Each row is followed by its group and then its class within the group.
-2; 9; -1; -37; -21; 2; 25; -39; -15; 0; 10; 31; -5; -22; -19; 16; -5; -25; 21  J95 > N
-10; -10; 29; -13; -20; 5; 8; -6; 13; -7; 16; 17; 26; 18; -7; 2; -6; -21; 13  J344 > H
-7; 4; 26; -26; -14; -5; 17; -19; -12; -11; 16; 32; 0; -9; -11; 8; -7; -20; 12  J95 > G
-6; 6; 25; -15; -28; -9; -20; -25; 1; 10; 1; 23; 15; 38; -2; 10; -45; -16; 16  J344 > K
-4; -3; -17; 8; 3; -13; -23; -3; 6; 21; -16; -6; 10; 16; 7; 14; -38; 2; -1  J344 > H
-1; 3; 27; -22; -18; -10; 16; -10; -3; -15; 9; 27; 24; -2; -12; 6; -4; -14; 9  J344 > H
-5; -3; 31; -17; -18; -14; -18; -1; -6; -3; 5; 37; 8; 25; 0; -2; -26; -12; -2  J344 > K
1; 1; 32; 2; -17; -14; -12; -9; 1; -4; -5; 20; 15; 36; 5; 6; -28; -11; 3  J344 > K
18; 14; 16; -15; 1; 11; 19; 6; 8; -12; 12; -16; 2; -22; 6; 0; 18; -2; 6  J319 > B
24; 4; 61; -15; -11; -21; 15; 5; -12; -30; 7; 50; 4; -9; 8; -2; 3; -12; -6  J344 > V
12; 6; -17; -26; -28; -4; 5; -35; -23; 19; 0; 47; -9; -26; -28; 7; -29; -21; 14  J95 > E
20; 11; 10; -6; -8; 11; 16; -8; 14; 2; 0; -16; 14; -14; 15; 14; 2; -11; 18  J319 > B
-12; 2; -2; -13; -20; 7; -1; -22; 0; 32; 17; -1; 20; -15; -16; 13; -40; -28; 27  J95 > G
-8; -20; 28; -11; 6; -2; 10; 16; 12; -22; 11; 12; 15; 13; 7; -11; 30; -13; -17  J344 > H
0; -12; 14; 9; -5; 12; 18; -4; -2; 1; 15; 8; 1; -23; -19; -15; 9; -16; -1  J95 > E
-4; 5; 18; -6; -16; 2; 20; -26; -5; 7; 27; 12; 11; -23; -19; 13; -22; -24; 24  J95 > N
11; 11; 18; -11; 5; 13; 22; -4; 6; -21; 4; -17; -8; -8; 10; -3; 31; 0; 0  J319 > M
-67; -38; 39; 46; 45; 30; 25; 20; 42; 2; 30; -86; 47; -4; 6; -8; 41; -17; 3  J95 > N
15; 16; -3; -5; -8; 21; 7; -21; 14; 21; -5; -27; 12; -3; -1; 10; -11; -16; 16  J319 > B
18; 7; 24; 1; 2; 10; 13; 5; 7; -2; 9; -17; 0; -21; 8; -5; 9; -9; 4  J319 > B
25; 13; 2; -8; -15; 7; -1; -15; 9; 9; -13; -4; 8; 3; 7; 12; -17; -6; 15  J319 > M
19; 19; 27; -25; -18; 18; 12; -19; 12; 7; 11; -16; 17; -9; 5; 13; -16; -23; 22  J319 > T
-43; -25; 27; 16; 17; 13; 14; -2; 14; 1; 27; -26; 21; -4; -7; -3; 14; -23; 5  J95 > N
-9; -2; 3; -5; -16; 0; -18; -22; 5; 19; -5; 8; 17; 27; 0; 13; -37; -17; 17  J344 > K

Each row is followed by its group and then its class within the group.
-6; -10; 12; -6; 20; -4; 5; -8; 9; 11; -9; -5; -27; 26; 5; 3; -7; 1; -9  C > J919
-10; 6; 9; -14; 24; -7; 0; -19; 9; -9; -1; -13; -26; 38; 4; 6; 11; 1; -7  C > J919
8; 2; -10; 15; -26; -4; -4; 3; -26; -14; -1; -7; -46; -23; -3; 9; -9; 15; 20  R > J511
-2; 24; 12; -2; 20; 0; -6; 9; -19; -14; -2; -6; 13; 27; -7; -2; 7; 6; 12  Y > J100
9; -4; 6; 20; -19; 15; -4; 6; -25; -9; 0; -5; -59; -3; 1; 6; -14; 8; 4  R > J511
10; 2; -2; 27; -20; -3; 0; 6; -25; -10; 4; 4; -45; -16; 2; 6; 3; 14; -2  R > J511
9; 0; -14; 20; -27; 1; -9; 3; -20; -12; -1; 4; -38; -22; -13; 2; -25; 14; 10  R > J511
19; 4; 2; 24; -1; 1; 1; 10; -20; -14; 5; -1; -33; 19; -3; 5; -28; 8; -1  R > J495
-5; 18; -11; 8; -27; -2; -27; 3; -13; -12; 11; 0; 3; -23; 4; 18; -9; 11; 4  L > J379
